Below are the code and all the weights of a small trained network. Each question names an input and a class and asks about switching units off, where a switched-off unit gives its printed mean instead of its output.

import numpy as np


def w(rows, s, z=0):
    codes = np.array(rows[::2]) - 128.0
    scale = np.full(codes.shape[1], s)
    scale[-1] = z or s
    return codes * scale


def norm(h):
    return h / np.sqrt((h * h).mean(-1, keepdims=True) + 1e-5)


def f(y):
    return y / 2 * (1 + np.tanh(0.7978845608 * (y + 0.044715 * y**3)))


def log_softmax(a):
    a = a - a.max(-1, keepdims=True)
    return a - np.log(np.exp(a).sum(-1, keepdims=True))


def net(x, mask):
    res = np.array(x, float).reshape(1, 7) / 4 @ E
    u = 0
    for l in range(2):
        y = f(norm(res) @ A[l][:, :-1].T + A[l][:, -1])
        res = res + np.where(mask[u : u + 12], y, B[l][:, -1]) @ B[l][:, :-1]
        u += 12
    return log_softmax(norm(res)[-1] @ U[:, :-1].T + U[:, -1])


A, B = {}, {}
E = w([
[78,63,52,44,162,179,39,130,197],'x0',
[253,107,117,188,151,113,149,111,109],'x1',
[19,71,201,173,95,93,143,232,122],'x2',
[205,107,39,84,129,18,153,170,97],'x3',
[146,69,141,151,52,93,85,230,121],'x4',
[203,80,118,47,143,133,199,168,143],'x5',
[110,122,225,50,134,65,18,200,45],'x6',
],0.006)
A[0] = w([
[187,99,96,162,103,141,207,65,110,80],'0.n0',
[116,199,124,147,167,133,154,88,164,126],'0.n1',
[66,77,72,68,144,116,252,211,156,32],'0.n2',
[144,170,234,113,144,142,145,103,104,54],'0.n3',
[160,173,151,32,148,41,137,68,126,1],'0.n4',
[115,124,87,211,85,114,110,112,64,45],'0.n5',
[144,142,202,112,152,129,152,103,47,52],'0.n6',
[172,33,141,117,84,74,80,184,100,38],'0.n7',
[152,100,74,111,113,82,150,137,86,92],'0.n8',
[123,152,188,134,121,30,189,153,115,149],'0.n9',
[77,129,163,177,132,176,125,127,53,99],'0.n10',
[104,63,1,61,155,173,115,86,127,95],'0.n11',
],0.0086,0.0064)
B[0] = w([
[183,156,135,137,82,154,173,134,117,208],'0.n0',
[158,93,138,114,120,121,75,201,106,188],'0.n1',
[105,2,116,68,27,92,199,84,118,189],'0.n2',
[154,91,212,146,155,119,136,88,117,162],'0.n3',
[70,212,80,95,102,85,145,138,102,163],'0.n4',
[113,136,115,166,162,26,125,96,147,132],'0.n5',
[166,85,176,114,252,117,79,102,89,157],'0.n6',
[148,97,112,129,95,164,68,214,109,210],'0.n7',
[75,129,184,105,107,154,137,136,102,168],'0.n8',
[131,84,91,125,180,172,84,93,174,238],'0.n9',
[91,123,189,118,105,121,127,94,128,181],'0.n10',
[115,110,145,124,193,147,112,119,168,255],'0.n11',
],0.0092,0.0048)
A[1] = w([
[82,96,113,141,138,119,79,140,106,144],'1.n0',
[197,144,106,171,106,177,193,83,86,3],'1.n1',
[92,110,148,166,117,113,158,131,155,146],'1.n2',
[130,120,109,120,168,186,100,74,195,63],'1.n3',
[234,159,110,138,135,144,193,155,106,87],'1.n4',
[158,91,129,143,116,120,68,248,105,11],'1.n5',
[113,147,129,40,125,72,149,160,86,142],'1.n6',
[131,183,141,86,156,81,140,112,62,68],'1.n7',
[62,162,184,178,93,162,124,132,154,19],'1.n8',
[106,169,111,208,134,71,97,121,144,74],'1.n9',
[110,170,73,57,135,85,92,94,91,42],'1.n10',
[126,141,118,200,126,49,148,146,120,98],'1.n11',
],0.011,0.0049)
B[1] = w([
[186,185,134,122,107,94,202,118,160,235],'1.n0',
[185,170,177,166,142,115,172,176,229,209],'1.n1',
[140,121,77,132,94,103,79,90,71,182],'1.n2',
[98,156,106,63,174,130,86,168,158,204],'1.n3',
[61,184,192,159,102,163,199,146,193,238],'1.n4',
[215,182,142,102,126,76,53,214,120,254],'1.n5',
[118,107,66,255,105,147,136,149,82,212],'1.n6',
[136,80,105,183,171,190,137,132,69,168],'1.n7',
[88,236,142,66,44,145,173,71,56,189],'1.n8',
[133,98,84,124,115,45,123,86,160,155],'1.n9',
[137,150,82,162,148,200,172,138,89,177],'1.n10',
[162,123,65,92,159,69,99,75,169,149],'1.n11',
],0.0094,0.0049)
U = w([
[190,129,138,117,92,81,71,250,99,192],'0',
[149,104,217,152,193,121,99,91,81,156],'1',
[93,136,82,48,190,188,97,151,180,3],'2',
[173,185,160,166,128,138,206,150,210,208],'3',
[134,152,59,174,182,175,146,161,51,45],'4',
[50,183,171,96,56,135,116,87,87,149],'5',
[145,125,92,153,104,29,114,72,146,11],'6',
[97,24,90,103,66,122,171,151,142,160],'7',
],0.021,0.0014)

Each question gives the input, the list of numbers given to net, and the class t.
The units are the neurons (one row each of A and B). Each row of codes is followed by its name. A weight is (code - 128) times the scale printed after its matrix; where a second scale follows, it is the last column's (A, B and U).
mask holds one flag per neuron, layer by layer. A switched-off neuron (its flag False) gives its mean, the last column of its row in B, instead of its output. The means were averaged over made-up inputs and are rounded, as every weight is.
A unit's drop is (log p(t) with every unit on - log p(t) with that unit switched off) / (log p(t) with every unit on - log p(t) with every unit switched off).
The circuit of an input: a set's keep is (log p(t) with only the set's units on - log p(t) with every unit switched off) / (log p(t) with every unit on - log p(t) with every unit switched off). Starting from the 12 units with the biggest drops (on a tie, the unit counted first), units are removed one at a time, each time the one whose removal leaves the highest keep (on an exact tie, the one counted first), for as long as the keep stays at least 0.8.
circuit, biggest first: the units of the circuit, biggest drop first
most important unit: the unit with the biggest drop
k most important neurons: the k neurons with the biggest drops, biggest first
k most important neurons of layer l: the k neurons of layer l with the biggest drops, biggest first
input [-5,0,8,0,-2,1,8], class 1: circuit, biggest first => [0.n6, 0.n9]
input [-8,7,-5,6,5,-6,2], class 3: 3 most important neurons => [1.n4, 0.n0, 1.n1]
input [-8,1,6,8,-8,-6,1], class 6: most important neuron of layer 0 => [0.n5]
input [-6,-1,-5,5,3,-8,6], class 6: circuit, biggest first => [0.n5, 1.n11]
input [-3,1,-8,3,-7,-4,1], class 4: 2 most important neurons of layer 1 => [1.n7, 1.n10]
input [8,-6,4,7,-5,0,7], class 7: circuit, biggest first => [0.n2, 1.n6]
input [-2,-1,-6,-2,4,-2,1], class 1: 2 most important neurons => [0.n0, 0.n7]
input [5,-1,-4,-8,1,-5,0], class 5: 2 most important neurons => [1.n8, 0.n9]
input [3,1,1,0,-6,7,0], class 7: 2 most important neurons of layer 0 => [0.n2, 0.n9]
input [1,-2,3,7,-7,-1,2], class 4: 3 most important neurons => [0.n4, 1.n10, 1.n6]
input [-8,-7,-6,8,-2,2,-1], class 4: 2 most important neurons => [0.n4, 1.n7]
input [-3,-6,-1,-1,-5,7,8], class 4: 2 most important neurons => [0.n4, 1.n6]
input [6,-6,3,1,0,0,-2], class 7: 2 most important neurons => [0.n2, 0.n9]
input [-7,0,-4,0,0,4,4], class 1: most important unit => 0.n6
input [-6,-2,5,-5,1,0,7], class 1: 2 most important neurons => [0.n6, 0.n3]
input [3,1,-3,-3,-7,4,-6], class 2: 2 most important neurons => [1.n3, 0.n11]
input [0,1,6,7,-7,-3,-7], class 7: 3 most important neurons of layer 1 => [1.n0, 1.n5, 1.n2]
input [-3,1,6,5,-4,-8,8], class 1: 2 most important neurons of layer 0 => [0.n6, 0.n1]
input [4,8,3,3,1,6,-3], class 7: 2 most important neurons of layer 0 => [0.n2, 0.n8]
input [-8,-7,-7,-4,-1,5,5], class 1: most important unit => 0.n3
input [-3,-7,-4,-1,-7,-3,-1], class 4: 2 most important neurons => [0.n9, 0.n1]
input [-3,-5,-6,-3,8,-8,6], class 5: 2 most important neurons of layer 0 => [0.n1, 0.n10]
input [-2,-7,7,-6,0,7,-1], class 7: 2 most important neurons of layer 0 => [0.n2, 0.n8]
input [-8,-4,3,-4,-1,-5,-4], class 5: 2 most important neurons => [1.n8, 0.n10]
input [7,6,6,-2,-6,6,0], class 7: 2 most important neurons of layer 0 => [0.n2, 0.n9]
